Below is a small trained network, with its code and all its weights. Each question gives an input and a class and asks what happens when units are switched off, that is, made to give their printed mean instead of their output.

import numpy as np


def w(rows, s, z=0):
    codes = np.array(rows[::2]) - 128.0
    scale = np.full(codes.shape[1], s)
    scale[-1] = z or s
    return codes * scale


def norm(h):
    return h / np.sqrt((h * h).mean(-1, keepdims=True) + 1e-5)


def f(y):
    return np.maximum(y, 0)


def log_softmax(a):
    a = a - a.max(-1, keepdims=True)
    return a - np.log(np.exp(a).sum(-1, keepdims=True))


def net(x, mask):
    res = np.array(x, float).reshape(1, 5) / 4 @ E
    u = 0
    for l in range(4):
        y = f(norm(res) @ A[l][:, :-1].T + A[l][:, -1])
        res = res + np.where(mask[u : u + 6], y, B[l][:, -1]) @ B[l][:, :-1]
        u += 6
    return log_softmax(norm(res)[-1] @ U[:, :-1].T + U[:, -1])


A, B = {}, {}
E = w([
[137,83,139,147,254,105,80,125,68],'x0',
[63,182,174,155,163,147,104,38,112],'x1',
[120,124,98,53,170,113,173,114,112],'x2',
[150,114,117,247,166,159,179,190,156],'x3',
[156,52,186,55,109,170,167,77,140],'x4',
],0.0067)
A[0] = w([
[114,254,122,190,198,116,139,111,109,159],'L0N1',
[145,110,129,138,175,66,128,99,58,136],'L0N2',
[88,143,81,131,76,164,85,67,171,187],'L0N3',
[117,39,134,90,183,158,95,127,107,143],'L0N4',
[28,126,146,117,129,158,88,145,56,124],'L0N5',
[143,85,188,193,93,149,151,112,152,6],'L0N6',
],0.0069,0.0018)
B[0] = w([
[31,143,213,159,160,146,142,217,96,253],'L0N1',
[81,129,44,138,81,8,19,150,107,202],'L0N2',
[148,193,149,111,88,143,218,139,39,210],'L0N3',
[252,212,46,217,139,161,83,126,76,217],'L0N4',
[94,43,68,65,126,145,150,161,205,186],'L0N5',
[254,50,157,219,106,239,41,69,194,187],'L0N6',
],0.0064,0.0049)
A[1] = w([
[119,122,113,113,99,11,141,81,84,157],'L1N1',
[124,190,154,32,95,140,119,59,157,4],'L1N2',
[67,79,80,166,172,135,99,130,60,209],'L1N3',
[198,159,112,93,148,102,167,177,193,59],'L1N4',
[86,150,164,138,254,18,130,101,163,60],'L1N5',
[119,83,96,119,138,78,98,131,220,85],'L1N6',
],0.0074,0.0013)
B[1] = w([
[231,130,161,167,177,149,147,91,159,201],'L1N1',
[148,175,210,83,116,103,184,144,36,219],'L1N2',
[137,128,223,96,174,72,191,163,193,254],'L1N3',
[23,65,92,122,147,175,154,132,2,185],'L1N4',
[66,82,181,174,161,85,77,254,156,201],'L1N5',
[189,54,124,85,131,113,137,108,157,147],'L1N6',
],0.0068,0.0046)
A[2] = w([
[57,8,19,109,86,69,228,123,98,3],'L2N1',
[170,65,112,169,137,195,104,88,207,70],'L2N2',
[133,189,154,228,161,145,147,253,119,87],'L2N3',
[164,51,55,22,170,30,69,130,177,170],'L2N4',
[76,45,128,128,206,109,198,213,40,140],'L2N5',
[186,69,107,123,117,154,150,232,183,137],'L2N6',
],0.0047,0.0016)
B[2] = w([
[33,91,94,34,45,209,115,174,177,163],'L2N1',
[176,154,150,193,143,118,199,124,228,175],'L2N2',
[49,154,93,153,76,130,144,2,116,253],'L2N3',
[175,175,46,129,173,75,115,70,118,191],'L2N4',
[122,32,107,43,95,148,70,181,130,240],'L2N5',
[155,131,146,85,186,211,146,37,141,204],'L2N6',
],0.0075,0.0052)
A[3] = w([
[34,179,146,170,74,178,253,186,177,252],'L3N1',
[46,157,121,176,117,55,130,118,136,40],'L3N2',
[203,184,231,72,72,105,198,198,161,107],'L3N3',
[96,172,160,96,78,120,187,93,66,167],'L3N4',
[183,102,99,192,130,180,133,131,149,98],'L3N5',
[131,13,152,186,185,244,124,139,203,204],'L3N6',
],0.0062,0.0019)
B[3] = w([
[205,125,58,97,157,91,88,71,119,254],'L3N1',
[49,109,49,209,120,143,119,118,181,170],'L3N2',
[131,170,226,155,200,73,156,191,87,189],'L3N3',
[138,124,145,215,97,138,142,200,32,204],'L3N4',
[94,109,254,92,119,184,214,42,139,175],'L3N5',
[133,192,169,59,102,120,112,160,225,235],'L3N6',
],0.0073,0.0072)
U = w([
[238,102,88,91,200,52,83,95,108,131],'0',
[130,91,141,137,113,138,118,119,110,2],'1',
[119,73,52,38,89,202,146,160,139,138],'2',
[76,180,63,204,70,146,135,85,102,128],'3',
[172,174,195,96,94,102,184,166,9,144],'4',
[24,120,151,141,188,81,86,185,176,141],'5',
[186,139,210,128,114,186,168,74,207,155],'6',
],0.015,0.0096)

Each question gives the input, the list of numbers given to net, and the class t.
The units are the neurons (one row each of A and B). Each row of codes is followed by its name. A weight is (code - 128) times the scale printed after its matrix; where a second scale follows, it is the last column's (A, B and U).
mask holds one flag per neuron, layer by layer. A switched-off neuron (its flag False) gives its mean, the last column of its row in B, instead of its output. The means were averaged over made-up inputs and are rounded, as every weight is.
A unit's drop is (log p(t) with every unit on - log p(t) with that unit switched off) / (log p(t) with every unit on - log p(t) with every unit switched off).
The circuit of an input: a set's keep is (log p(t) with only the set's units on - log p(t) with every unit switched off) / (log p(t) with every unit on - log p(t) with every unit switched off). Starting from the 12 units with the biggest drops (on a tie, the unit counted first), units are removed one at a time, each time the one whose removal leaves the highest keep (on an exact tie, the one counted first), for as long as the keep stays at least 0.8.
circuit, biggest first: the units of the circuit, biggest drop first
k most important neurons: the k neurons with the biggest drops, biggest first
k most important neurons of layer l: the k neurons of layer l with the biggest drops, biggest first
drop of u: that unit's drop, to one decimal
input [0,-6,-6,-4,0], class 2: 3 most important neurons of layer 1 => (L1N4, L1N3, L1N2)
input [7,2,2,-5,-4], class 5: circuit, biggest first => (L1N5)
input [-2,-3,6,7,-6], class 2: circuit, biggest first => (L2N5, L1N4)
input [4,-4,7,5,-2], class 5: 3 most important neurons => (L3N1, L1N5, L1N3)
input [8,-7,4,6,-4], class 5: 3 most important neurons => (L3N1, L1N5, L0N6)
input [8,8,-3,-3,5], class 5: 2 most important neurons => (L1N5, L3N1)
input [-6,-8,1,-4,7], class 4: 2 most important neurons => (L1N2, L3N3)
input [-7,-8,2,-5,-2], class 4: 2 most important neurons of layer 1 => (L1N2, L1N1)
input [-2,1,7,3,8], class 2: 3 most important neurons => (L1N4, L0N3, L1N1)
input [-2,8,3,-1,-2], class 5: 3 most important neurons => (L0N1, L0N4, L0N5)
input [-2,-1,2,-3,-5], class 3: 4 most important neurons => (L2N3, L0N1, L1N2, L1N3)
input [-2,8,4,-5,-6], class 5: 4 most important neurons => (L0N1, L1N5, L0N5, L3N2)
input [-1,8,2,-3,-5], class 5: 2 most important neurons of layer 0 => (L0N1, L0N5)
input [-2,2,3,5,-3], class 5: circuit, biggest first => (L0N1)
input [2,3,6,0,6], class 0: 2 most important neurons => (L0N3, L0N4)
input [-7,7,-2,-6,-6], class 4: 2 most important neurons => (L1N2, L0N3)
input [5,-7,8,7,5], class 2: drop of L2N1 => 0.1
input [-5,0,0,-4,3], class 4: drop of L3N1 => 0.0
input [2,-8,3,6,0], class 2: drop of L1N4 => 0.1
